Each row was made from one path, in order. Every step used is in the known rows, and no mark comes twice. Write each row's path.
Each row is shifted at random along 7 fixed directions that mean nothing.
Known rows:
vugod/tukomuk/mima/lamut/fopasu/mivakop/nagar: [-117, -116, 31, 9, 143, 37, -212, -124, 179, 284, 73, -49, -92, 41, -15, -40, -59, 76, -417, 302, -66, 27, -233, -78, 47, 76, -167, -150, -91, -266, -205, -15, -307, -43, -144, 48, 327, 19, -204, 94, -227]
lamut/geti/tukomuk/mima/nagar/vugod: [-123, 54, -210, 62, 23, 50, 98, -133, -221, -179, 76, 64, 162, 61, -204, -121, -113, 117, -77, -437, -68, -167, 102, -134, -97, 9, 22, 97, 183, 9, -155, -238, 237, -146, -335, -283, -77, -101, -331, -77, -115]
fopasu/lamut/mivakop/tukomuk/mima: [-110, -6, -425, -318, -101, -39, 185, -201, -144, -138, 253, 316, -61, -48, 121, -129, 322, 160, -429, -92, -29, 53, -233, 133, -93, -130, -252, -34, -149, -223, -145, 200, 145, 43, -21, -485, -5, -421, 175, -244, -236]
fopasu/nagar/tukomuk/geti: [-15, 50, -155, 183, -194, -130, 38, -107, -81, -156, 93, 21, -71, 196, -247, 64, -64, -331, -81, -464, -62, 75, -31, -113, 104, -402, -75, 98, 126, -32, 447, -124, -192, -26, -66, 63, -150, 76, -74, 220, 57]
tukomuk/geti/mima/lamut/mivakop/fopasu: [202, -179, -316, 223, 182, 70, 35, 10, -59, 185, 180, 292, 286, 261, 223, -177, 24, -59, -43, 298, -28, -348, 117, -232, -85, 72, -62, 9, 119, 181, -21, 69, 612, 312, -149, 203, -73, -138, -97, 351, -121]
nagar/vugod/tukomuk/mima: [59, 31, 47, 55, 222, -77, 158, -122, -162, -72, 19, -151, -92, -28, -263, -31, 8, -101, -399, -247, -12, -69, -55, -37, 166, -125, -170, 12, -75, -73, -44, 51, 83, 49, -85, -127, 95, 55, -192, -115, -85]
mima/lamut/geti/nagar: [0, -116, -58, 227, 182, 103, 105, 152, -204, -251, 149, -235, 310, 275, -157, -209, -132, 34, 105, 101, -151, -263, 18, 170, -29, 135, 170, -138, 137, -108, -210, -311, 334, -381, -47, 166, 115, -18, -129, 193, 261]
mivakop/fopasu/geti/vugod/tukomuk/mima: [116, -259, -207, -87, 308, -83, 136, -146, -240, 278, 126, 311, 18, -85, 29, -204, 37, -53, -189, -160, -117, -531, 108, -146, 121, 58, 13, -163, -150, -143, -110, 163, 297, 208, -185, -183, 137, -319, -413, 114, -284]
mima/nagar/vugod/tukomuk/geti/mivakop/fopasu: [-76, -24, -35, -48, -107, -31, -2, -259, 50, 72, 8, 173, -257, 200, -233, -128, -2, -186, 32, 112, -72, -59, -95, -252, -66, -225, 75, -28, 152, -59, 120, -21, -118, -33, -368, -233, -72, 86, -364, 277, -268]
mima/lamut/mivakop/fopasu/geti/nagar: [331, 411, -235, 226, -60, 40, 210, 13, -4, 63, 162, -176, 154, 293, 22, -173, -139, -185, -294, 341, -246, 42, -160, 85, -91, 274, -25, -7, -124, 145, 45, -59, 448, 54, -194, -146, -130, -113, 225, 95, 100]
mivakop/nagar/tukomuk/mima: [37, 112, -155, 205, 96, -125, 122, -121, -357, -157, 144, -69, -68, 134, -201, 52, -68, -219, -267, -416, -95, 15, -176, -115, 118, -329, -184, 76, 181, -114, 262, -268, -75, 125, 20, 187, -71, 59, -43, -177, 122]
vugod/geti/mivakop/tukomuk/mima: [6, -86, 213, -176, 221, -47, -222, -179, -356, 74, -243, 261, 404, 230, 187, 146, -219, 116, 159, 253, 77, -126, 296, -88, 51, -115, -101, -182, 37, -28, -60, -78, 120, 120, -19, 109, -41, 112, -56, 221, -229]
vugod/geti/nagar/tukomuk/mima/lamut/mivakop: [-73, 158, -248, 138, 107, 63, -7, -240, 72, -12, 8, 148, 275, 32, 62, -145, 65, 175, -438, 244, -75, 74, 111, -164, -20, 149, -46, -214, -113, 66, -63, -35, 143, -117, -299, -81, 37, 109, 126, 271, -313]
tukomuk/geti/mivakop/nagar/vugod: [-30, -359, 335, -366, 12, 106, -166, -107, 31, 6, -23, 106, -250, 13, -32, 254, -91, -131, 251, 123, 36, 31, 31, 73, 55, -242, -35, -188, 63, -367, 87, -84, -178, -92, 32, 121, 203, 265, -280, 135, -22]
lamut/nagar/tukomuk/mima: [57, 195, -194, 28, 93, -21, -14, 19, -249, -84, 137, 224, 23, 242, 31, -1, -50, -57, -217, -206, -64, -32, 43, -104, -38, -232, -322, -45, 129, -65, -42, -31, 82, 109, -50, 86, 11, 50, 45, -157, 2]
fopasu/nagar/vugod/geti/mivakop/tukomuk/mima/lamut: [-204, -30, 34, 19, 101, 143, -145, -129, -19, 111, -105, 312, 178, 259, -61, -139, -39, 134, -42, 23, -209, -48, 172, -97, -136, -111, 121, -181, 262, -102, -217, -213, 97, -173, -378, -309, -107, 88, -389, -54, -186]
mima/lamut/nagar/tukomuk/geti/vugod: [51, -138, -343, 21, 87, 8, -75, 128, 133, -40, 182, 229, 28, 19, 28, -263, -38, -178, -233, -61, -55, -174, 76, -61, -64, -13, -120, -99, -59, -154, -92, 109, 284, -167, -242, 70, 223, 101, 53, 171, -102]
mivakop/fopasu/lamut/mima: [252, 48, -263, -23, -9, -42, -82, -35, 90, 284, -19, -46, -54, 241, 21, -40, -82, 75, -225, 222, -7, -62, -118, -65, -136, -176, -138, -187, 0, 42, -102, -125, 77, -58, 136, -372, 79, 3, -194, 152, -73]
nagar/vugod/geti/tukomuk/mima: [-3, 151, -19, 19, -9, -58, 11, -304, -14, 22, -179, -61, 209, -80, -282, -10, -93, 187, -208, -209, 9, -20, 168, -143, 90, -40, 23, -79, -72, 73, -103, -217, 46, -234, -209, -445, 35, 146, -263, 68, -264]
fopasu/geti/mima/nagar/tukomuk: [-61, 59, -158, -64, 49, -28, -60, -172, -276, 101, 214, 269, 45, 92, 65, -95, -126, 165, -232, -408, -233, -39, 150, -208, -55, -39, -170, -232, 59, -8, -9, 112, 131, -34, -71, -379, 36, -102, -62, 30, -185]
nagar/vugod/geti/tukomuk/mima/lamut/fopasu/mivakop: [-285, 215, -64, -123, -216, 33, 195, -157, 112, -78, 196, -34, -109, -220, -170, -110, 59, 53, -221, -83, 18, 199, -45, 86, -5, -82, -5, 89, 197, -221, -273, -37, -24, -215, -88, -702, -24, -26, -195, -241, -55]
nagar/vugod/tukomuk/mima/lamut/geti/mivakop: [-130, 10, 220, 151, 140, -57, 214, -37, -68, -234, 36, -272, -163, -72, -303, -52, 67, -106, -243, -86, 68, 84, -115, 225, 177, 36, 96, 65, 58, -341, -78, 125, 101, -186, -132, -221, 96, -10, -261, -167, 206]
lamut/geti/mivakop/fopasu/nagar: [-23, -102, -192, -339, -88, 99, 47, -2, -238, -18, 247, 236, -67, 1, 191, 1, -24, -189, 79, 68, -50, -127, 142, 186, -112, 64, -249, -139, -23, -254, -212, 201, 292, 248, -100, -158, -115, -209, -56, 98, -35]
nagar/tukomuk/geti/mivakop/fopasu/lamut: [-4, 177, -273, -148, -98, -55, -47, -44, -42, 342, -62, 363, 121, 260, 185, -147, -153, -162, -10, 38, 85, -18, 243, -80, -60, -219, -259, 110, -199, 60, -116, 97, 154, 164, -90, -525, -201, 8, 251, 34, -254]
mima/lamut/mivakop/tukomuk: [185, -307, -163, 81, 157, 85, 2, 61, -254, -18, 84, 197, 274, 523, 64, -155, -60, -7, 24, 436, -82, -288, -231, -68, -155, -219, 21, -13, 140, -81, -5, -78, 299, 198, -55, 231, 34, -104, 79, 318, -93]
mima/nagar/vugod/tukomuk/geti: [-48, 141, -300, 149, -76, -28, 188, -243, -127, -231, 120, 13, 1, 36, -310, -340, 40, -32, -285, -345, -206, -177, 7, -195, -14, -34, -83, 26, -30, 88, -34, -22, 137, -163, -441, -318, -107, -92, -136, 132, -297]
mivakop/nagar/tukomuk/geti/vugod: [60, -187, -348, 5, 33, -109, 13, -164, -92, -95, 142, 162, -108, -135, -125, -120, -66, -327, -270, -347, -70, -186, 12, -158, 73, -153, -132, -30, -157, -114, 231, -84, 54, 43, -191, 142, 71, 69, -36, 201, -234]
tukomuk/geti/nagar/vugod: [112, 34, 47, 26, 21, 32, -48, -154, 168, -30, -126, -103, 87, 250, -282, 90, -205, -321, -130, 16, 14, 57, 44, -188, -30, -117, -5, -71, 35, 279, 350, -410, 3, -149, -186, 170, -52, 432, -193, 425, -118]
fopasu/lamut/mivakop/nagar/tukomuk/geti/mima: [73, 94, -186, -28, 25, 72, -313, -90, 203, 276, -63, 280, -23, 182, 203, -5, -112, 39, -288, 185, 4, 176, 8, -202, -178, -129, -141, -104, -124, 61, 111, 35, -11, -95, -38, -159, 51, 163, 23, 147, -330]
nagar/tukomuk/mima/lamut/mivakop: [66, -2, -83, 519, 193, -53, 301, 59, -383, -275, 165, -132, 167, 397, -186, -124, 77, 51, -92, 9, -131, -211, -225, 85, 207, -255, 100, 252, 204, -210, -11, -198, 288, 111, 23, 222, 11, -219, -41, -209, 312]
nagar/tukomuk/geti/mima/lamut/mivakop: [-42, -170, -90, 164, 60, -55, 42, -18, -86, -29, 194, 247, -40, 154, 86, -79, 76, 55, 21, -10, 3, -50, 55, -70, 63, -237, 27, 12, 120, -183, 24, 199, 114, -16, 98, -28, 134, -67, 25, 74, 43]
nagar/vugod/tukomuk/mima/lamut/fopasu: [159, 11, 237, 388, 285, 40, 57, 100, 29, 137, -95, -370, 4, 272, -287, -86, -235, -131, -222, 206, -48, -80, -126, -39, 135, -95, 110, 128, 62, -70, -105, -263, 128, -110, -45, 114, 186, 158, -386, 35, 152]
mima/nagar/vugod/tukomuk/geti/mivakop: [-80, 207, 223, -48, -14, -21, -117, -102, -42, -73, -122, -14, -135, 312, -186, -13, -243, -163, 102, 26, -13, 109, -20, -148, -42, -276, -18, -3, 208, 25, 113, -28, -138, -219, -195, -124, -81, 285, -168, 72, -116]
fopasu/lamut/mivakop/tukomuk: [336, -112, 5, -144, 79, 12, -157, 57, -72, 46, -41, -32, 91, 252, 141, 82, -187, -22, -114, 374, -70, -11, -120, 151, -45, -129, -138, 15, -322, -130, 8, -6, 205, 41, 147, 78, 176, -23, 133, 143, -107]
mima/nagar/tukomuk/geti/mivakop/fopasu: [-52, -249, -163, -262, -48, -8, 21, -70, -212, 34, 306, 375, -206, 23, 193, -36, -18, -128, 220, -66, -137, -159, 164, -72, 24, -246, -218, 21, 15, -326, -92, 170, 114, 231, -91, -28, 59, -90, 19, 60, -102]
mima/tukomuk/geti/mivakop/fopasu: [317, 198, 326, -71, -105, -259, -158, -154, -14, 152, -169, -278, -69, 102, -21, 281, -447, -399, 42, -43, 6, 182, 154, 65, 256, 9, -222, 44, -473, -36, 87, 161, -136, -2, 12, 57, 127, 154, 279, 165, 98]
mivakop/nagar/vugod/tukomuk/mima/lamut/geti: [42, 16, 135, 156, 351, 112, 10, 103, -100, 10, 11, -151, -89, -19, -99, -117, -158, -46, -175, -231, -125, -14, 69, -3, -39, 1, 11, -70, 123, -244, -186, -25, 38, -299, -91, -109, 149, 185, -331, -210, 104]

Which path is each row?
[37, -9, -306, 79, -20, -35, -160, 5, 131, 331, 59, 500, -104, 426, 17, -76, 4, -301, 58, 60, 118, -49, -27, -431, -260, -490, 77, -7, 464, 113, 371, -118, -32, 24, -16, -91, -169, 174, -413, 381, -115] : mivakop/fopasu/lamut/nagar/tukomuk/geti/mima
[67, -90, 342, 109, 11, -108, 4, 5, -157, -57, 54, -194, -259, 67, -84, 267, -121, -107, 256, 11, -151, 54, 111, 331, 259, -54, 133, 35, -44, -536, -28, -88, -74, -46, 113, 138, 182, -84, -418, -152, 439] : lamut/geti/mivakop/fopasu/nagar/tukomuk/mima
[148, 208, -66, 179, 53, -4, -69, -73, 138, 485, 33, 238, -119, 207, -69, -293, -79, 85, -175, 62, -257, -91, 111, -216, -175, 129, 171, -301, 59, -7, -177, 124, 85, -237, -248, -644, 114, -26, -424, 83, -128] : mivakop/fopasu/geti/mima/lamut/nagar/vugod/tukomuk
[14, -123, -6, 138, 51, 96, -277, 75, 273, 291, -52, -8, 46, 382, -66, -171, -352, -164, -54, 481, -114, -83, -95, -94, -95, -129, 95, 16, 32, -110, -113, -396, -130, -182, -122, 126, 192, 242, -265, 250, -138] : mima/lamut/fopasu/mivakop/nagar/tukomuk/geti/vugod
[-102, 159, -158, -274, -236, -33, -153, -155, 66, 165, 2, 446, -126, 263, 69, -31, -78, -339, 36, -69, 136, 82, -15, -195, -179, -260, -130, -58, 71, -15, 84, 212, -182, -71, -236, -340, -164, 4, 97, 239, -208] : mima/tukomuk/geti/mivakop/fopasu/lamut/nagar
[295, -34, -22, -35, -184, 25, 194, -50, -42, -137, 331, -35, -403, -335, 25, 73, 37, -106, 132, 86, -302, -100, 71, 248, 142, 30, 88, 70, -212, -447, -106, 214, 300, 120, -34, -94, 165, -238, -215, -76, 89] : lamut/mivakop/fopasu/nagar/vugod/geti/tukomuk
[-59, 64, -158, 16, 67, 70, 104, 11, -104, 216, 151, 155, 127, 125, 162, -28, -140, -229, -464, -8, 90, 117, -24, -34, 39, 3, -297, 153, -9, -95, 27, 76, 324, 408, -142, -165, -99, -76, 216, 14, -13] : nagar/tukomuk/mima/lamut/fopasu/geti/mivakop
[51, 155, -156, 185, 46, -40, 29, 86, -2, 235, 89, 17, -55, 242, -17, -53, -113, -175, -86, -239, -157, 123, 75, -75, -84, -209, -45, 21, 201, -126, -25, -74, -57, -86, -26, -245, -67, 66, -252, -117, 211] : mivakop/fopasu/nagar/tukomuk/mima/lamut/geti
[-98, 219, -143, -178, -173, 183, -48, 38, 157, 143, 211, 8, -72, -91, 68, -168, -250, -135, -177, 184, -66, 164, -23, 17, -213, 3, -162, 40, 110, -143, -308, -44, 65, -95, -115, -485, -26, 147, 42, -60, -158] : mima/lamut/fopasu/mivakop/nagar/vugod/geti/tukomuk
[-31, -5, -21, -149, 53, -6, -123, -177, -98, 214, 5, 293, 20, -37, 197, 128, -39, -71, -40, 111, -33, 10, 278, -87, 89, -101, -185, -146, -23, -182, -39, 116, 70, 257, -124, -70, -59, 68, -144, 134, -186] : vugod/geti/mivakop/fopasu/nagar/tukomuk/mima
[-146, 275, -69, -4, 46, -51, 64, -116, 144, 210, 146, -57, -92, -138, 32, -107, -88, -48, -545, -128, -15, 233, -53, -26, 74, 258, -157, -172, -167, -66, -73, 183, -67, -229, -141, -332, 171, -70, 106, -13, -52] : vugod/tukomuk/mima/lamut/fopasu/geti/nagar
[-173, -117, 104, -144, 201, 102, -20, -122, -152, 63, -129, 313, 213, 212, -10, -99, -11, 78, 9, 145, 45, -41, 139, -106, -120, -238, 64, -134, 326, -108, -166, -91, 157, -53, -170, -342, -106, 174, -250, 21, -184] : nagar/vugod/geti/mivakop/tukomuk/mima/lamut
[-73, 270, 48, -19, -21, 30, -79, -148, 74, -95, 160, -204, -81, -117, -139, -93, -37, 85, -361, 51, -268, 213, -15, 118, -67, 116, -129, -208, 79, -139, -245, -65, -14, -280, -68, -418, 44, 198, -180, -252, -72] : fopasu/mivakop/nagar/vugod/geti/mima/lamut
[-140, -376, 41, -219, 100, 39, -146, -47, -82, 90, 285, 277, 12, -108, 260, -41, -9, 105, 42, 318, -42, -80, 149, -11, -64, -60, -34, -227, 195, -327, -234, 166, 91, -2, 191, -50, 219, -45, -211, 271, -124] : vugod/geti/mima/lamut/fopasu/mivakop/tukomuk
[-18, -28, 172, 159, 93, -32, -206, 11, 313, 137, 41, -87, -267, -29, -167, 6, -128, -184, -214, -241, -111, 162, 73, -103, 52, -68, 35, -127, 72, -90, 114, 141, -85, -329, -126, -65, 203, 282, -354, 73, 32] : fopasu/nagar/vugod/tukomuk/geti/mima/lamut
[197, 255, -136, -5, -195, -39, -21, 56, 284, 232, 119, 2, -229, 110, 171, -5, -76, -170, -146, 118, -152, 360, -11, 59, -66, -118, -181, -1, -162, -161, -11, 285, -87, -105, 16, -323, 80, 87, 228, -56, 89] : mima/lamut/mivakop/fopasu/nagar/tukomuk/geti
